Rows lie near named flat spaces through zero. A row that begins with a name and a colon came from that space; any other row is followed by the name of its block's space that it lies nearest.
kavekeze: [ -2  -3   4  -4  -2  -6 -13  -7   0  -9  -2   6   7   8  11  -2 -11  -6
   1  -9  -2  -4  10  -2]
nasitise: [ -6 -11   3 -17   2  -8   0   4  -1  24 -10   8   1  -2  10 -13   3 -26
   2  -3   5  -1   9  13]
kavekeze: [ 12   8  -2  -3   2 -10   0 -10 -21 -11   0  -1   6   8   2  18 -14   2
   8  12  -3  -6  13  -7]
nupbavig: [-23 -12 -19 -12 -19  20  30  38   5  55  -7   3   7 -11 -17 -23  34  58
 -11 -31  23 -28 -12  24]
nupbavig: [ 29   8  -2  10  14  -7 -15 -25 -18 -36  28 -13  -6  11 -10  30  -6  13
   9  23 -25  12  -7 -16]
zozisiz: [ -2 -13  -6 -31   5 -30   8   0 -17  30  -9   1  17   1  16  -1  -1  -3
   5  -6   7 -12  22  12]
zozisiz: [-22  -1  13   5   5 -19  12  -2   8  18  -2 -19  13  -8   9  -3   3 -19
 -24 -22  16   1   8  -7]
kavekeze: [ -7  -5  -7  11 -17  32  -7  12   9  -1  15   7  -3   7 -17 -11  15  50
  -7 -27  -1 -15 -18   4]
zozisiz: [-12 -12  -3 -23   5 -33  13   3  -5  30  -9  -8  22  -5  17  -4   3   2
  -6 -17  12  -9  18   7]
nasitise: [  7  22   4  26 -14  24 -10  -5   0 -44  -4   8  -4  11  -5  12 -25   7
   5   7  -2  -4   1 -18]
nasitise: [  0 -11  -9  -8   9 -15   5   1   5  10  15 -14   5  -7  -3   0  19  30
  -5  -8  -6   5 -11   4]
zozisiz: [-16 -10   6 -11  12 -40   9 -10  -4  22   9 -26  26  -2  14   5   5   4
 -22 -30   9  -5  16  -6]
nupbavig: [ 12  16   4  21   4   8   4 -13 -23 -13  21 -18  -3   8 -19  27  -2   9
  -7   7  -3  -4  -3 -17]
nasitise: [  8  -4  -1  -6  12  -9   4  -3  -2   8   5  -6  -8  -8  -3   3   9 -13
   4  16  -7  13  -6   4]
nasitise: [ -8 -21 -10 -36  15 -37  20  15  17  41 -23   0   4 -27  19 -20  17 -21
   7  12   5  16   2  24]
kavekeze: [-16 -10  -8 -15  -7  -5  12  21  21  21 -22  10   6 -14  10 -23   8   8
   1  -9  12  -2  -1  15]
nupbavig: [ 20  -1 -10 -16  -6  18  -4   8 -15   3 -14  29 -17   4  -4  -4  -5 -14
  30  32  -7  -3   2  17]
nupbavig: [ -2   5  13  13  10 -16  -7 -21  -7 -12  19 -22  10   7   3  16  -6  -8
 -17 -13  -2   3   7 -19]
zozisiz: [ 19  -5 -10 -25  -5   8  -5   5 -24  11 -16  29 -10   9   2  -2  -9 -17
  31  28  -6 -10  12  19]
kavekeze: [ 29  20 -12   6   3  -2   4  -5 -12 -39  -7   3  -7  -1  -5  26 -19  11
  25  46 -13  10  -1 -11]
kavekeze: [ 24  17   5  12  17  -8   9 -19 -31 -10  15 -20 -10   1 -15  35  -5 -22
   4  37  -9  11   1 -14]
nasitise: [ -7 -11 -12 -21  -3 -18  -2  12  27  -5 -24  15   9 -11  23 -20  -4  11
  12  -2   0   6   3  11]
nasitise: [ -3  26  -6  22  -2  -4  37  14   8 -12 -16 -21   4 -21 -10  17  -3  21
  -7  19  15   6  -7 -16]
zozisiz: [ 18   7  -5  -1   0  15   0   3  -6  -8  -8  15 -20  -2  -8   3  -4 -18
  21  36  -8   9  -6   6]
nupbavig: [  8  13   4  20   5   3   4 -14 -21 -10  26 -23   2   8 -18  27   1  17
 -12  -1  -3  -5  -3 -18]
zozisiz: [ 13   6  16  17   7  11 -20 -25 -20 -15  27  -7 -11  18 -11  17  -6 -26
  -5   3 -12   3   0 -13]
nasitise: [  3 -13   9  -7   5   7 -16 -12 -19  20  21   1  -6  14  -6  -2   9 -20
  -5 -11  -6  -7   3   7]
nupbavig: [  5 -24   4 -30  15 -38 -32 -21   9 -10   1  10   9   7  34 -10 -11 -28
  12  -4 -19  14  16   6]
kavekeze: [  6   6 -19 -20  -1 -20  25  19   4   2 -36   9   6 -18  12   0  -9   8
  23  32   7   4   8   9]
kavekeze: [ 10   5 -16   7 -26  29 -23   1  -9 -39  11  20  10  28  -7   7 -15  78
  13 -20 -10 -30   0  -6]
zozisiz: [  9   5   2  21  14  -9  -9 -20   3 -30  36 -28   0   2 -11  22   7  28
 -13  -4 -17  15 -17 -21]
nupbavig: [ 18  21  -9  18 -10  37  16  11 -23  -4   1   5 -19   1 -32  18   3  16
  12  31   1  -8 -13  -1]
[-21  12  14  19  -6   4  10   6  19  -2 -17  -6   2 -10   5  -7  -8 -26
 -17 -10  18   4   3 -10] => nupbavig
[-37  -5  28   5 -13   6  -4  -1  -2  33  -9   2  15  13  13 -20  -8 -46
 -31 -52  30 -25  26  -1] => zozisiz
[  3  10   1   2   4  -5  15   5   3  -1 -19   0  -7 -13   2   3  -6 -26
   7  27   5  12   1  -1] => nasitise
[-21 -17  12 -10  -6  -7 -24  -5  15   5  -3  11  13  11  23 -23  -7 -17
 -11 -40   5  -8  15   4] => kavekeze
[ -3  12   6  17  -7  15   4  -2 -12  -2   5  -5   1   7 -10   9  -5   3
 -10  -8   8 -12   3 -10] => nasitise
[-13   0  -5  -3 -11  -3   5  12  14  -4 -16   6  13  -3  11  -9  -7  22
  -1 -15  10  -9   6   0] => nasitise
[ 25   0 -10  -1  -6  23 -22  -6 -14 -25  14  19 -13  17 -11   7  -5  24
  22  15 -21  -5  -7   3] => zozisiz
[  5  -7 -12  -9   1  -3  -5   7  21 -13  -6   9  -5  -9   5 -10   4  17
  14  11 -11  14 -12   8] => nupbavig
[ -7  13   5   1  -7   1  14  11   4   2 -35  12  -1  -9  10  -5 -18 -37
   6  17  16   0  13   1] => nasitise
[-28 -22  -6 -18  -3 -19   2  18  46  15 -17   4  14 -18  23 -35  14  17
  -9 -31   8   8  -5  14] => nupbavig
[ 14 -10 -14 -14   4  -4  -9   1   4  -8   4   8  -4  -1   1  -2   6  22
  17  12 -16   8  -9   9] => nupbavig
[  8  -9  12 -10  16 -27 -20 -33 -32   2  29 -15  15  22   9  19  -8 -15
  -8 -16 -10  -8  21  -9] => nupbavig
[ 31  10  -8   3  13  -6 -13  -8  19 -54 -10  11 -23 -12   6   9 -16 -19
  33  60 -29  41 -16  -6] => nasitise
[  5   4 -11  -4 -13  28  14  21 -11  19 -13  17 -12  -2 -16  -6   7   9
  13  15   7 -13  -5  15] => nupbavig
[ 12   8  -4   8   9  -4   6  -3   3 -15   4  -9  -8  -9  -6  11   2   3
   5  23  -8  16 -11  -6] => nasitise
[  7  -5   7 -14   9 -14  -5 -14 -28  17   5  -1   4  11   5   8  -6 -31
   3   3  -1  -7  19   3] => zozisiz
[  2   1   1 -20  10 -36   5  -3   5  -5 -32   7   8 -11  30  -1 -22 -43
  15  24   3  14  22   2] => kavekeze
[ -3 -10  -2  -8   5 -14  -4  -7  -6  10  16 -10  11   5   2   2   8  19
  -8 -19  -3  -6   3   1] => nupbavig
[ -5   0   9   8  -2   5  -9  -7  -3  -2   9  -3   2   9  -1   0  -2  -4
 -10 -16   1  -6   3  -6] => zozisiz

Each name stands for a flat space through zero: a line, a plane or more. A row that begins with a name and a colon came from that space; any other row is followed by the name of the space it lies nearest, among the names in its block.
kapusdoko: [  8  -2   3   5  -7   2  18  -6   0  -3  14  18  -1   3   5  10   8  -9
  -5 -26  -4  -8  -8  -9]
koduduk: [ 11  -2  -7 -22  20   0  -2   4   9   8 -25 -10  15   0  27 -20 -13   7
  21  25   1  23   5  28]
kapusdoko: [ 22  10  31 -24   8  13  45   1  -4   8  12 -26   5  19  34  -4  -4  35
   9   2  -2  12  28  29]
koduduk: [  7 -13  -4 -20  -7   2  -5   1   8   8 -16 -15   8  -1  28  -4  12  -4
 -13  10  -2  13  -6   0]
difosimi: [-25   8  19  24  -9  -4 -15  -4 -10  12  11 -22   0 -26 -15  20  -6   2
 -12   5  10   7  22   0]
difosimi: [ -3  11  -4  -1  -4   1  -1   8 -25  14   8  -8  23  -4   7  26  17  11
 -25  13  -2 -27  11 -11]
baganisi: [-13  -4 -18   5  -9  -5 -21   4  -4  -6  -3   7  -6   1 -24  -1  14  -9
 -14   7  -3 -16 -15 -24]
baganisi: [-16 -14  20   8 -24  -4  -4 -14   8  23   0 -25   6 -33  19  11  14 -21
 -24  -5   7  37   4  -3]
baganisi: [-16 -12   3   9 -16  -1  -8  -5   1   0  -1 -18 -15  -4 -11  -1   4  -2
 -15   4   3   6   0 -13]
baganisi: [ 16  -7 -20 -11   9  12 -20  15 -20  -8 -18 -21   7  20  30  30 -23  33
 -17  21  -2 -52  18   0]
difosimi: [ 12  -3 -17 -23   6   2  13   8  -7   2  -9   0  12  18  14 -12  13  11
  -2  17  -8 -10  -7  -2]
koduduk: [ -1  -6  20   8 -19  -2  39 -18   1  21  21   6  13 -19  20  10  25 -22
 -15 -30  -1  25  -4  -6]
koduduk: [ 10  -1  -3 -22  12   1   7   4   4   8 -15 -10  13   4  22 -17   0   9
  11  20  -1  17   3  18]
baganisi: [  9  12  -7  -5   4  -1  10   5 -11   8   8  19  23  -1   8  11  16  -4
  -5  -4  -5 -15  -4  -4]
difosimi: [ -2  10  31   6 -10   6 -16  -1   6  -3  12 -20 -13  -9   0  20  -7   5
 -10 -11   6   5  18   6]
koduduk: [ -5   2 -14  13   5  -2  -2   3 -10 -12   5  15  -8  10 -24   2  -7   4
   4  -2  -2 -26  -4 -11]
difosimi: [-29  -3   6  11 -12  -8  -6  -5 -12  28  -2 -30  15 -29  -2   6  11  -3
 -19  25   8  22  15  -3]
koduduk: [-10  12  16  -1  -7   3  12   4 -10  -1  18 -19 -13  12 -23  -6  10  23
  -6  10   0  -4  13  -5]
kapusdoko: [ 11   1  -5 -20  -1   2 -20   7  14  -9 -10   4  -4   8   4  -9  10  -6
  -2   3  -4   2 -14  -2]
baganisi: [-14  -5   5  10 -16   1  15  -3 -13  -3  15 -14 -17  11 -21   0   9  13
 -16   1  -1 -12   4 -19]
koduduk: [ -8   3  -7  12  -1   0  -6   4  -9 -12   7   6 -12  10 -26   3  -4   7
  -2  -1  -1 -23  -1 -12]
difosimi: [-12  16   8   5   7  -7 -17   3   2   9   0  -2   9 -20 -13  -2  -1  -6
   9  11   6  17   8  11]
kapusdoko: [ 14 -21 -20 -15   6  -2  32  -8   5  11 -16  13  18   4  33 -21   8 -12
   9   0  -6  17 -18   4]
baganisi: [ 19   9  12 -13  12   9  57   1  -7  -9  20   6 -10  37  -1 -21  -2  31
  22  -8  -7  -7   8  12]
baganisi: [-19  23   1  31  -3 -10 -22   0 -21  21  18  19  33 -43 -12  46  10 -23
 -18 -10   5 -17   9 -10]
baganisi: [-31   7  16  37 -14  -8 -14  -8 -10  11  18  -6  -3 -32 -29  23  -3 -12
 -13  -8  10   4  14 -11]
kapusdoko: [-20 -20  -2  48 -16  -6  -3 -20   4 -11  10  21 -25 -18 -26  16 -20 -28
  -3 -39   7  -3  -9 -21]
kapusdoko: [ -3 -28 -31  12  -1  -9  22 -14   1   8 -13  29  12  -9  11 -11   3 -30
   5 -12  -3   8 -26 -12]
difosimi: [  0 -26   1  15 -21   9  20 -11  -8 -10   9 -12 -23  16   7  17  -7   9
 -23 -21  -2 -24   2 -21]
koduduk: [-20 -11  12  15 -11  -2  -7  -7   1   3  -2 -28 -16 -10 -11  -2 -11   5
  -6   8   8  16  13  -1]
koduduk: [-15  13  18  17   6  -2  21  -4 -10   2  19  -7 -10   0 -28  -9 -12  17
  16   3   6   8  20   9]
kapusdoko: [  7  -9   0 -18  12   3  13   1   4   7 -19 -23   5   8  24 -21 -13  17
  15  24   1  22  11  23]
kapusdoko: [-39  12 -18  27   5 -16 -25   5 -27  18  -2  -4  20 -27 -37   8   1  -1
  -6  34   7 -11  11 -11]
kapusdoko: [  9 -17 -48  13  21   7 -51  15 -12 -36 -33   9 -16  25  -4  24 -55  19
   5  11   0 -72   1  -8]
difosimi: [-20  -6  -4   8   1  -9  -1  -5   0  12  -9 -10   3 -15 -11 -17  -2  -6
   7  18   5  25   2   3]
difosimi: [-28 -17  -2  19   0  -7   8 -10  -2   3  -9 -23 -19  -4 -24 -27 -20   9
  14  21   8  25   9   3]
[ -2  -1  -5 -11 -13  -1   2   3 -16  24   0 -13  29 -12  25  20  31  -3
 -33  12  -4  -6   1 -13] => difosimi
[  9  -7 -11  13   1   3  11  -3  -3 -18   8  26 -12  15  -7   9 -11  -3
   3 -27  -4 -29 -10 -12] => difosimi
[ -2 -10 -15  21  19  -9  49 -16  -8  15   0  30  20 -11   8 -13 -18 -12
  32 -12   1  15  -2  14] => koduduk
[-16  -6 -11  11  13  -2 -38   6   1 -15 -23 -21 -21   3 -24 -10 -39  17
  15  29   9  -5  13   8] => koduduk
[  2 -16 -15   4   4  -2  11  -6   0   1 -11   8   3   1  10  -5  -9  -6
   6  -2  -1   1  -7   0] => kapusdoko
[ 24  19 -24   0   6   1   0  10 -18  -2  15  56  35   2  12  41  22 -18
 -15 -30 -12 -58 -19 -20] => difosimi
[-25  13  -5  13   2 -10 -14   4 -17  15   2  -6  14 -19 -24   3   7   0
  -5  24   5  -1   9  -5] => kapusdoko
[ 10  -3 -19 -16   9  -1 -15   7  12 -11 -17  15  -2  11   0 -18   1  -7
  12   7  -4  -1 -19   1] => baganisi
[ -4 -24 -29   8   4  -4  24  -8  -4  -6 -11  16  -7  14  -7 -23  -6  -4
  12   0  -4  -4 -17 -11] => difosimi
[-12 -17 -18   6  -1  -8 -20  -4  11  -1 -20   4  -5 -10  -8 -15  -6 -19
   5   8   3  16 -15  -5] => kapusdoko
[  3  17 -18 -30   2  -6 -29  18   1   6 -10  11  23  -1  -6 -10  40 -11
 -11  25  -8  -4 -21 -10] => kapusdoko
[-28   6 -13  -5  15 -21 -12   0   6  31 -25  -5  30 -35 -13 -41  12 -20
  23  47   7  59  -5  18] => difosimi
[ -3 -19  33 -11 -23  -2  28 -22  28  24   1 -22   0 -24  31 -21  23 -25
  -6 -13   4  75  -6  10] => baganisi
[ -2   8   6  -9   2   2  11   5  -7   1   6 -12  -3  12  -8 -11   6  18
   2  14  -1   0   8   3] => koduduk
[-19  -6 -14  35  10  -3  -9  -1 -23  -2  -4  -7  -4  -6 -17  20 -38  15
   4  10   8 -29  22  -1] => kapusdoko
[ 26  18  -7 -23  25   0  -8  10  21 -16  -8  36   3  14  -1 -24  -4  -8
  36  -6  -6   5 -18  19] => difosimi
[  5  -5 -10 -12  -1   3  12   4 -11   3  -4  -9   6  14  11  -2   9  14
 -10  13  -5 -14   0  -6] => difosimi

Rows lie near named flat spaces through zero. A row that begins with a name and a colon came from that space; any other row is followed by the name of its block's space that it lies nearest.
bul-neza: [  0  -5   7   3  46 -37  -4   0  -7   9 -31  -3  15 -11  20   2   5 -14
  10  19 -16  -3 -25  18]
vimuf-moku: [ 13   4 -10 -12  -1   6  -5 -17 -13 -17  -4   9 -18   5  12   5   8  11
 -10   6  -9  19   8  10]
vimuf-moku: [  0   3   8 -15  11  -2  -3  12  -3  11   4  -2 -14  11  13  11   5   5
   9  26  21   4  -5   7]
remom-ninuf: [-15  -1  -8  -4   7  16  30  15 -10 -27   4  40  14  36  -3   5  48  16
  -6  11  -4  44 -18  13]
remom-ninuf: [ 13 -18  19  -6  16 -14 -14 -12 -22  15 -15  -5  10  13  21  10  -7 -22
  -5   5 -30  -2  -2  26]
remom-ninuf: [ -5  14   3   8 -10 -16  -5   4  14  28  16 -21  -4 -13  -9 -22 -27  -2
   5  -8   7 -20   8 -27]
vimuf-moku: [ 11 -17  31  -7  -9   8 -19   0  -4  23  -3 -17   1  15   4  14 -20 -20
  15   3  13 -24  11   6]
bul-neza: [ -7 -26  37  40 -32  22  13  26  25  57   8 -28  32  15 -38   1 -44 -31
  23  11  25 -32  23 -16]
bul-neza: [ -5  -9  -5  16   1   7  14  16  20  17  -6 -17  -2 -15  -5  11 -14  -4
   2  39  25  -7   4  -5]
remom-ninuf: [ -7  18 -13  15  -7 -17  -6 -24  18  21  -9 -12 -25 -10 -13 -22 -34  15
 -27  10 -15 -23   5 -20]
vimuf-moku: [  3  -5 -38  20  17 -35   7   9   3 -16 -12  -8  10 -50   4   6  -2  -8
  -5  10 -26  22 -16   4]
remom-ninuf: [ -9  10 -11  -2  25  -6   4 -16  -7   1 -15  18 -16   5   9   1  10  22
 -35  18 -21   1 -12  24]
remom-ninuf: [  1  16  11 -13   9 -13   4 -18 -16  16  11   8  -5  34  18 -30   6   5
 -13   1 -24  15   6  -7]
bul-neza: [ 32  -5 -12 -19 -34  14 -16  -1 -21 -11  27  -7 -30   3  13  24  -7   1
   3   6   4  38  29   9]
sedip-kuru: [  0  21 -17   7 -22 -55 -34 -10  -2 -13   5   9  -6  -4 -31 -21 -18   9
  10 -52 -45   7 -26 -20]
vimuf-moku: [-11  16   8  -6  14 -34  11  19   7  22  11  -9   3  17  10 -26   4  -3
  23  27  13  15 -15 -34]
vimuf-moku: [  7   8  21 -22   7 -27 -18  16  -4 -11  16 -16  25 -12  14 -20  11 -25
  57 -46  21  -7 -10 -32]
remom-ninuf: [ 17 -31  15 -29   6   2 -38 -22   4 -38 -48 -19   4 -16  24  26   2 -32
  18 -12  13 -45 -14  -5]
remom-ninuf: [ 15  -3  -3   7 -10   2  -8 -23  -1 -14 -25   7  -9   9  -9   2  -6   4
   4   5 -11  11   7   2]
sedip-kuru: [-18  14 -18  22  10 -28   2  10   4 -12 -11  30   4  -3 -35  -1  10  25
   3 -11 -22  17 -35  13]
sedip-kuru: [-24  -5  12  -5  31  27  35  29   3   8  14   5  27  -2  16   3  32  -5
  -6   9  30 -12  -6  11]
sedip-kuru: [ 13   5 -12  14  -8  17  27  -4   1  -3   2   2  -4   4   2 -10   5   7
   5  31   8  42  28  -9]
sedip-kuru: [ -1  20  -3  -6  15  -1   5  12 -15  15  34   3  -7 -15  11  -5   7  14
  -5 -12   4  10  10  19]
fos-nusub: [ -9  -2  11 -29  12 -12   2  27 -26   6  34  13  11  29  23   8  28  -6
  -3  -7 -10  21 -20  16]
sedip-kuru: [ -6   2  -6   5  12   5   9  10  -3   6   9   3   4 -15   2   5   5   5
 -11  -1   0   0   0  18]
sedip-kuru: [ 26   4  20 -24  -9 -31 -33 -11  -9   9   6 -30  -6   2  22 -16 -20 -25
  37 -15   3  -5  10 -30]
sedip-kuru: [ 16  10  -7   2 -19 -17  -9 -30   5   1 -17  -7 -27  19  -2 -19 -21   7
   2  25 -13  17  13 -29]
sedip-kuru: [ 11 -16  -8  11 -16   1 -19 -12   1 -11 -23   0  -8  -8 -16  23 -18  -2
  -6  -2 -16  -6  -2  16]
bul-neza: [ 10  -9  12  -7  15  17   5 -18  -7 -26 -25   9  18   5  15  -4  23 -10
  11  -9   2   1   5   5]
fos-nusub: [ 10  -2  -5  29  -9 -23   5 -14  13  27 -14 -24   2  -6  -6 -20 -36 -15
   0  27 -20   5  15 -24]
bul-neza: [ -6  -5  10 -12 -10   9  10  27 -13  14  33   9   2  35   4  11  14   0
   1  12   7  24  -2   8]
fos-nusub: [ 11   4  -8   3 -16  37  -6  -3  -1 -10   1  12 -29  -9 -17  27  -3  27
   0   3  25   5  20  29]
fos-nusub: [-10  -1   1   2  -9 -23  10   7  11  17  -1  -4  -2  35  -3 -13  -6  -4
   2  38  -5  16 -14 -32]
bul-neza: [-12  16 -16  -4  11 -34 -18  14  -8  23  28  -4 -18 -26   1   6 -16  14
 -27 -14 -22 -13 -18  20]
sedip-kuru: [  8  11  -6   3  12 -19  -9  -4  -6  13   0  -5 -14 -15   5  -1 -12   7
  -1   8  -9   5   2  12]
remom-ninuf: [ -9  12   4  -8  26 -19   1 -19  -7  -9 -28  28  -6  34   5 -13  22  18
  -8  14 -21  12 -25   6]
vimuf-moku: [-15   8  13  -3   4   0   3  19  10   4  10   1  11   4 -10  -9   9   1
  23 -13  26 -13 -11 -15]
remom-ninuf: [ 12  25  23 -23  37 -14 -19   6 -19   4   5   5  -7 -10  20  -4  17   9
  44 -19  29   0  -2  20]
bul-neza: [  8   0  18   1 -10 -40 -20   0  -8  30   7 -14   4  22  -2 -14 -26 -18
  18  -3 -24   5  -4 -14]
fos-nusub: [  8 -10  -3  16   3 -17  -7  -5   6  -2 -13 -20  21 -35  -1  -6 -17 -24
   9 -19 -14 -15   2  -8]
fos-nusub: [ 19  16  -9   0  -3  26 -10 -17 -11  -6  12   0 -22 -36   1   4  -8  19
  -7 -29   8  -5  34  26]
bul-neza: [ -8 -13   2  14   6  15  23  18  17  11 -10  -9   7  -2  -3  11   0  -6
   7  42  29  -1   1  -3]
vimuf-moku: [  0  14   2 -27   5 -24  -1   3 -13  17  31 -13  -8  12  32 -22   3  -6
  -8   4  -8  11   1 -21]
fos-nusub: [ 10  13 -13  25 -31 -23 -16  13  12  25  19 -19 -19 -22 -32  -2 -44   7
  21  -3   3   8  13 -14]
sedip-kuru: [  0  11  -6  -4  26 -13   6 -17   1  43   8 -33 -20 -27  39 -18 -27  -4
 -44  32 -11 -26  21  -3]
vimuf-moku: [-23 -15   5  11   5  -8  -1  39  15  29  22 -24  24 -35  -8  15 -18 -22
  -5 -15  11 -45 -17   3]
fos-nusub: [ -3  -2 -12 -19  -9  -6 -12   0 -15 -31  11  20  -2  12   1  10  21   6
 -12 -27 -23  15 -20   8]
bul-neza: [-14  -1   8 -12   9   9  19  18   3  14  16  -4   5  15  16  -3  14  -4
  -4  23  20  -1  -2 -10]
vimuf-moku: [-10  19  -3 -19  26 -25  10  25  -4   5  21   0  -2  -2  22 -12  23   6
  16  14  18  19 -17 -11]
fos-nusub: [ 10  18  -9  18 -17   1 -12  -8  -3  14  14   2 -20 -16 -24  -2 -26  21
  -4 -19  -9   3  20  15]
remom-ninuf: [ 17 -22  -4  33 -24  -6  -7 -17  -2  28 -12 -16   0  -2 -15   9 -46 -17
 -21  16 -42   2  21  14]
fos-nusub: [ -5   1 -10  -4 -20 -23 -15  21   1  -8  17   1  -2   1 -16   8  -4   0
  14 -16  -4  10 -21 -11]
bul-neza: [ 13  10 -11  -8  -7 -37 -16  -9   6  15   3 -29 -26 -10  16 -14 -28  -6
   3  24  -5   4   4 -33]
fos-nusub: [-23  18  12  26   5 -27  -1   1  18  28  -5   3  15   4 -33 -32 -18   6
   6 -22 -12 -28 -17 -17]
vimuf-moku: [ -2 -22  30   9  12  26   5  15  -7  34   1  -5  19   5   1  24  -8 -15
  -1   7  12 -24  11  39]
[ 13  -8  -4 -16  10   1 -18   8  -9 -18  -8  -2 -13 -20  12  33   7   0
  15   5  18   2  -6  25] => vimuf-moku
[ -6   2  -1  15  11 -11   4  13   0  13  -2   7   4  -4 -12   6  -3   6
   4   8  -4   6 -10  18] => remom-ninuf
[  1 -28  -5  13   5  35  13  -3   6   2 -20  -7   2 -17   5  31  -6  -8
 -28  31   6 -16  13  28] => sedip-kuru
[ -6   1   4  -7  -2  -7   4  15 -11   3  13  16   2  31  -2   5  14   5
   5   8  -6  26 -13   7] => bul-neza
[-20   0   7  10  -3 -22  -7  22   8   7   4   9  16  10 -28   1  -2   0
  14 -19  -6 -10 -31  -3] => fos-nusub
[ -7  13  12  -8  20 -21   3  -6 -12  21   6   7   1  24  15 -21   6   4
 -11   5 -20   5  -8   2] => remom-ninuf
[ -8  13 -22 -22   1 -12  -8  11  -1 -21  26  -2  -9 -27  11  -1  13   7
  -9 -27   3  -4 -14 -11] => vimuf-moku
[  1   0  -4  17 -29 -11 -17  13  -7  13  18  11  -6   8 -36  15 -21  10
   2 -20 -21  12  -4  19] => bul-neza
[ -1  -8   5 -22 -21   8 -11 -18  23 -60 -36   5   6  22  -6 -10  24  -9
  35 -15  27 -12 -19 -57] => remom-ninuf
[  9  -9 -12  28 -14 -24   8  -4  15 -23 -31   0  21   3 -22 -14  -3 -15
  35  11 -13  33  -9 -33] => sedip-kuru
[ 10 -11 -12  13 -18  -7  -9  -8   2 -10  -7  -9   6 -17 -10   4 -17 -12
  -2 -14 -21   1   4  -5] => sedip-kuru
[-1 -3  9  0 11 10  0 12  0 -4 -5  5  7 -5 -4 13 10  1 18 -3 20 -5 -5 15] => vimuf-moku
[ -6  -5 -14   1  26   5  20  14  10  -5 -16  -2  -5 -16  14  17  14   5
  -3  48  23   8  -9   9] => bul-neza
[ 10   1  26 -31  27 -13 -30   1  -7  -4  -8 -17   2 -19  28   5   6 -17
  36 -22  28 -34  -9   1] => remom-ninuf
[-15  -9   6   3   0 -16  -4  16  -9   1   4  20  18  24 -16  10   9  -2
  -3 -15 -26   6 -31  16] => fos-nusub
[  2  13  -2  12  -1 -17  -6  -7   1  13   7  -8   3 -18  -8 -19 -18   0
   0 -23 -15  -9   6  -7] => fos-nusub
[ -2 -21   8  15  22   4  17 -33  -5  -4 -43  10  27  18  11 -10   8 -17
 -31  12 -44  -5  -3  12] => fos-nusub
[  5  21   2  -5   6  36  -1 -16 -16   0  13  22 -23  -3  -2   3   9  34
 -19 -22   8  -4  24  40] => fos-nusub
[ -7  -6 -29  12 -14  -7   6 -11   7  17   2  -8 -23  -3  -1   7 -26   8
 -57  35 -34   0   3   2] => vimuf-moku
[  4  29  22 -40  22 -16 -17 -15 -11  16  21 -15 -14   2  40 -35   4   0
   6 -22  13 -24   9 -22] => remom-ninuf
[-19  17  -5   0  18 -11  26   4   8  17  16  -5   8  -2  14 -34   8   2
 -18   8  -3  -2  -2 -24] => sedip-kuru
[-10  14   9   3  27 -72 -10   9  10   7 -15 -12  25  -6   2 -36  -2 -19
  40 -10 -14  -4 -40 -40] => sedip-kuru
[  0  26  16   3  36 -46 -18 -18  -8  36 -19   4 -15   9   4 -23 -16  14
   4   9 -22 -10 -14  13] => remom-ninuf
[ 31 -21   0   9 -24 -15 -23 -34  -4   4 -29 -21 -10   7   3   4 -38 -23
  -2  17 -35   6  19  -8] => vimuf-moku
[-19  34 -18  11  29 -16   3   4  11  21   2   7 -28 -30 -10  -6  -7  39
 -20  11   8 -17 -11  17] => remom-ninuf
